Below is a small trained network, with its code and all its weights. Each question gives an input and a target symbol and asks what happens when units are switched off, that is, made to give their printed mean instead of their output.

import numpy as np


def w(rows, s, z=0):
    codes = np.array(rows[::2]) - 128.0
    scale = np.full(codes.shape[1], s)
    scale[-1] = z or s
    return codes * scale


def f(y):
    return y / 2 * (1 + np.tanh(0.7978845608 * (y + 0.044715 * y**3)))


def softmax(a):
    e = np.exp(a - a.max(-1, keepdims=True))
    return e / e.sum(-1, keepdims=True)


def log_softmax(a):
    a = a - a.max(-1, keepdims=True)
    return a - np.log(np.exp(a).sum(-1, keepdims=True))


def net(x, mask):
    ids = ['αβδεζθλμξστφω'.index(c) for c in x.split()]
    T = len(ids)
    res = E[ids] + P[:T]
    r = res
    for j in range(3):
        rows = slice(3 * j, 3 * j + 3)
        q, k, v = (r @ M[0][rows].T for M in (Q, K, V))
        z = softmax(np.where(np.tri(T) > 0, q @ k.T / 3**0.5, -1e9)) @ v
        o = O[0][rows]
        res = res + np.where(mask[j], z, o[:, -1]) @ o[:, :-1]
    y = f(res @ A[0][:, :-1].T + A[0][:, -1])
    res = res + np.where(mask[3:27], y, B[0][:, -1]) @ B[0][:, :-1]
    return log_softmax(res[-1] @ U[:, :-1].T + U[:, -1])


Q, K, V, O, A, B = {}, {}, {}, {}, {}, {}
E = w([
[133,129,123],'α',
[196,126,167],'β',
[31,155,106],'δ',
[132,130,117],'ε',
[123,56,148],'ζ',
[138,43,184],'θ',
[96,172,124],'λ',
[130,143,131],'μ',
[134,176,190],'ξ',
[63,105,66],'σ',
[162,89,71],'τ',
[53,215,143],'φ',
[83,111,252],'ω',
],0.02)
P = w([
[33,45,162],'0',
[99,104,90],'1',
[166,124,78],'2',
[198,148,43],'3',
[198,173,5],'4',
[191,134,23],'5',
],0.003)
Q[0] = w([
[104,177,228],'head 1',
[57,90,142],'head 1',
[201,74,212],'head 1',
[17,181,103],'head 2',
[168,34,211],'head 2',
[125,56,79],'head 2',
[111,126,204],'head 3',
[145,170,105],'head 3',
[245,76,66],'head 3',
],0.011)
K[0] = w([
[128,247,126],'head 1',
[21,134,18],'head 1',
[213,134,99],'head 1',
[50,154,111],'head 2',
[152,114,194],'head 2',
[128,116,154],'head 2',
[166,108,96],'head 3',
[166,68,111],'head 3',
[233,151,77],'head 3',
],0.015)
V[0] = w([
[30,78,105],'head 1',
[54,212,106],'head 1',
[133,204,118],'head 1',
[172,70,195],'head 2',
[174,103,69],'head 2',
[193,132,199],'head 2',
[54,178,43],'head 3',
[127,93,210],'head 3',
[155,64,5],'head 3',
],0.011)
O[0] = w([
[109,37,97,177],'head 1',
[90,97,2,49],'head 1',
[100,179,72,51],'head 1',
[145,205,128,254],'head 2',
[246,84,159,102],'head 2',
[108,175,149,175],'head 2',
[91,94,101,42],'head 3',
[129,95,157,208],'head 3',
[227,150,4,119],'head 3',
],0.0088,0.0073)
A[0] = w([
[185,245,101,201],'neuron 1',
[33,14,166,234],'neuron 2',
[68,213,108,104],'neuron 3',
[94,151,99,83],'neuron 4',
[168,196,157,116],'neuron 5',
[91,107,191,123],'neuron 6',
[167,82,116,166],'neuron 7',
[91,123,177,100],'neuron 8',
[105,146,178,46],'neuron 9',
[166,115,15,47],'neuron 10',
[107,77,118,252],'neuron 11',
[155,67,120,155],'neuron 12',
[116,166,96,173],'neuron 13',
[70,105,141,241],'neuron 14',
[87,203,101,50],'neuron 15',
[127,52,170,77],'neuron 16',
[122,210,67,102],'neuron 17',
[136,182,160,98],'neuron 18',
[207,164,82,113],'neuron 19',
[83,148,119,226],'neuron 20',
[128,128,128,122],'neuron 21',
[54,78,210,103],'neuron 22',
[63,196,114,112],'neuron 23',
[209,137,184,113],'neuron 24',
],0.012,0.0046)
B[0] = w([
[82,64,109,184],'neuron 1',
[157,178,126,249],'neuron 2',
[225,128,149,152],'neuron 3',
[116,150,162,135],'neuron 4',
[103,121,97,194],'neuron 5',
[137,115,146,205],'neuron 6',
[163,192,56,156],'neuron 7',
[122,103,75,180],'neuron 8',
[53,126,88,175],'neuron 9',
[90,142,204,160],'neuron 10',
[124,214,134,167],'neuron 11',
[121,145,69,160],'neuron 12',
[159,139,103,134],'neuron 13',
[116,172,191,177],'neuron 14',
[180,120,254,140],'neuron 15',
[176,112,118,191],'neuron 16',
[215,164,160,139],'neuron 17',
[78,98,92,175],'neuron 18',
[39,91,133,153],'neuron 19',
[95,132,117,149],'neuron 20',
[129,128,129,127],'neuron 21',
[128,134,93,232],'neuron 22',
[209,33,112,152],'neuron 23',
[131,101,119,248],'neuron 24',
],0.0071,0.017)
U = w([
[123,124,138,46],'α',
[25,16,144,17],'β',
[88,166,118,128],'δ',
[123,116,127,110],'ε',
[242,93,138,113],'ζ',
[174,2,212,157],'θ',
[134,174,142,253],'λ',
[115,121,135,142],'μ',
[106,140,223,183],'ξ',
[189,180,48,167],'σ',
[120,35,25,217],'τ',
[175,216,195,38],'φ',
[64,145,214,100],'ω',
],0.0076,0.0036)

Each question gives the input, a string of symbols that net reads in full, and the target symbol t.
The units are the heads (3 rows each of Q, K, V and O) and the neurons (one row each of A and B). Each row of codes is followed by its name. A weight is (code - 128) times the scale printed after its matrix; where a second scale follows, it is the last column's (O, A, B and U).
mask holds one flag per unit, heads first, then neurons. A switched-off unit (its flag False) gives its mean, the last column of its rows in O or B, instead of its output. The means were averaged over made-up inputs and are rounded, as every weight is.
A unit's drop is (log p(t) with every unit on - log p(t) with that unit switched off) / (log p(t) with every unit on - log p(t) with every unit switched off).
The circuit of an input: a set's keep is (log p(t) with only the set's units on - log p(t) with every unit switched off) / (log p(t) with every unit on - log p(t) with every unit switched off). Starting from the 12 units with the biggest drops (on a tie, the unit counted first), units are removed one at a time, each time the one whose removal leaves the highest keep (on an exact tie, the one counted first), for as long as the keep stays at least 0.8.
circuit, biggest first: the units of the circuit, biggest drop first
k most important neurons: the k neurons with the biggest drops, biggest first
heads that matter: for each layer, one digit per head in row order, 1 if its drop is at least 0.15 and else 0, layers parted by /
drop when u is switched off: that unit's drop, to one decimal
input ζ τ ε, target τ: circuit, biggest first : [head 3; neuron 1]
input ζ θ τ ζ, target τ: heads that matter : 011
input σ σ ζ, target σ: heads that matter : 100
input τ σ ε, target τ: circuit, biggest first : [head 3; head 2]
input τ τ θ, target τ: circuit, biggest first : [head 3; neuron 19]
input θ θ λ θ θ ε, target θ: heads that matter : 100
input θ θ ζ φ, target φ: heads that matter : 110
input ζ ξ θ ξ, target θ: heads that matter : 100
input ζ ζ θ, target ζ: most important neuron : [neuron 1]
input θ θ ζ τ, target τ: heads that matter : 101
input θ β θ, target β: 4 most important neurons : [neuron 2; neuron 18; neuron 9; neuron 5]
input θ τ σ μ, target τ: heads that matter : 001
input θ θ τ ω ω β, target β: 2 most important neurons : [neuron 1; neuron 19]
input ζ σ ζ θ, target ζ: most important neuron : [neuron 9]
input θ θ σ, target σ: drop when neuron 7 is switched off : 0.3
input ζ θ ζ ζ, target ζ: drop when neuron 1 is switched off : 0.2
input θ τ θ θ ζ σ, target σ: drop when neuron 3 is switched off : 0.0
